Below is a small trained network, with its code and all its weights. Each question gives an input and a class and asks what happens when units are switched off, that is, made to give their printed mean instead of their output.

import numpy as np


def w(rows, s, z=0):
    codes = np.array(rows[::2]) - 128.0
    scale = np.full(codes.shape[1], s)
    scale[-1] = z or s
    return codes * scale


def norm(h):
    return h / np.sqrt((h * h).mean(-1, keepdims=True) + 1e-5)


def f(y):
    return y / 2 * (1 + np.tanh(0.7978845608 * (y + 0.044715 * y**3)))


def log_softmax(a):
    a = a - a.max(-1, keepdims=True)
    return a - np.log(np.exp(a).sum(-1, keepdims=True))


def net(x, mask):
    res = np.array(x, float).reshape(1, 6) / 4 @ E
    u = 0
    for l in range(3):
        y = f(norm(res) @ A[l][:, :-1].T + A[l][:, -1])
        res = res + np.where(mask[u : u + 5], y, B[l][:, -1]) @ B[l][:, :-1]
        u += 5
    return log_softmax(norm(res)[-1] @ U[:, :-1].T + U[:, -1])


A, B = {}, {}
E = w([
[209,2,126],'x0',
[127,117,115],'x1',
[160,162,209],'x2',
[36,54,155],'x3',
[133,128,124],'x4',
[136,137,141],'x5',
],0.0075)
A[0] = w([
[171,76,195,158],'L0N1',
[140,92,98,60],'L0N2',
[161,180,254,254],'L0N3',
[221,88,53,91],'L0N4',
[61,49,217,115],'L0N5',
],0.0068,0.0044)
B[0] = w([
[78,176,255,180],'L0N1',
[189,175,99,113],'L0N2',
[22,30,170,253],'L0N3',
[175,16,106,166],'L0N4',
[40,83,26,173],'L0N5',
],0.004,0.005)
A[1] = w([
[83,83,127,9],'L1N1',
[216,194,138,9],'L1N2',
[198,170,248,16],'L1N3',
[115,117,127,5],'L1N4',
[205,183,75,85],'L1N5',
],0.016,0.002)
B[1] = w([
[98,147,77,192],'L1N1',
[26,66,62,196],'L1N2',
[47,117,171,253],'L1N3',
[124,120,116,118],'L1N4',
[2,127,33,198],'L1N5',
],0.0095,0.005)
A[2] = w([
[81,113,83,111],'L2N1',
[76,65,112,69],'L2N2',
[140,123,125,5],'L2N3',
[110,254,89,163],'L2N4',
[179,88,113,50],'L2N5',
],0.02,0.0026)
B[2] = w([
[96,208,122,219],'L2N1',
[185,213,67,246],'L2N2',
[185,46,107,116],'L2N3',
[234,173,254,190],'L2N4',
[215,66,175,143],'L2N5',
],0.0065,0.011)
U = w([
[61,75,116,219],'0',
[7,81,60,4],'1',
[107,103,117,177],'2',
[165,86,165,103],'3',
],0.013,0.004)

Each question gives the input, the list of numbers given to net, and the class t.
The units are the neurons (one row each of A and B). Each row of codes is followed by its name. A weight is (code - 128) times the scale printed after its matrix; where a second scale follows, it is the last column's (A, B and U).
mask holds one flag per neuron, layer by layer. A switched-off neuron (its flag False) gives its mean, the last column of its row in B, instead of its output. The means were averaged over made-up inputs and are rounded, as every weight is.
A unit's drop is (log p(t) with every unit on - log p(t) with that unit switched off) / (log p(t) with every unit on - log p(t) with every unit switched off).
The circuit of an input: a set's keep is (log p(t) with only the set's units on - log p(t) with every unit switched off) / (log p(t) with every unit on - log p(t) with every unit switched off). Starting from the 12 units with the biggest drops (on a tie, the unit counted first), units are removed one at a time, each time the one whose removal leaves the highest keep (on an exact tie, the one counted first), for as long as the keep stays at least 0.8.
units of the circuit, in order: the units of the circuit, biggest drop first
top k neurons: the k neurons with the biggest drops, biggest first
k most important neurons of layer l: the k neurons of layer l with the biggest drops, biggest first
drop of u: that unit's drop, to one decimal
input [0,-4,2,-5,3,2], class 1: top neuron : [L1N2]
input [1,-6,-1,-6,3,-2], class 1: 2 most important neurons of layer 1 : [L1N2 L1N5]
input [-7,2,5,3,-6,-5], class 3: units of the circuit, in order : [L2N4 L1N2 L1N3]
input [7,-6,-3,4,4,4], class 3: units of the circuit, in order : [L1N5 L1N2]
input [5,5,1,-8,5,2], class 1: top 2 neurons : [L1N5 L1N2]
input [5,4,0,-5,-1,-1], class 1: top 3 neurons : [L0N3 L1N5 L2N4]
input [5,-3,2,2,-2,2], class 3: top 3 neurons : [L1N5 L1N2 L1N3]
input [3,2,0,-3,4,7], class 1: 3 most important neurons of layer 0 : [L0N5 L0N1 L0N3]
input [-7,-6,-2,-3,0,2], class 3: top 2 neurons : [L2N4 L1N3]
input [-6,5,7,-8,2,-5], class 1: 3 most important neurons of layer 1 : [L1N2 L1N3 L1N5]
input [7,-4,-5,-8,2,-2], class 1: top 3 neurons : [L1N5 L0N3 L2N4]
input [7,0,-6,5,3,2], class 3: top 2 neurons : [L1N5 L1N3]
input [-1,2,-1,-7,-7,-3], class 1: top 2 neurons : [L1N2 L1N5]
input [-2,-6,7,-8,0,-3], class 1: top 2 neurons : [L1N2 L1N3]
input [3,1,8,-6,-5,3], class 0: top neuron : [L0N3]
input [5,6,7,-8,-7,-4], class 1: 2 most important neurons of layer 1 : [L1N2 L1N3]
input [-1,-5,7,-8,6,7], class 1: drop of L1N2 : 0.4
input [-6,-1,-3,0,-2,-7], class 3: drop of L0N4 : 0.0
input [-8,4,-4,3,-5,-7], class 3: drop of L2N4 : 0.7
input [-8,2,3,-2,5,8], class 3: units of the circuit, in order : [L2N4]
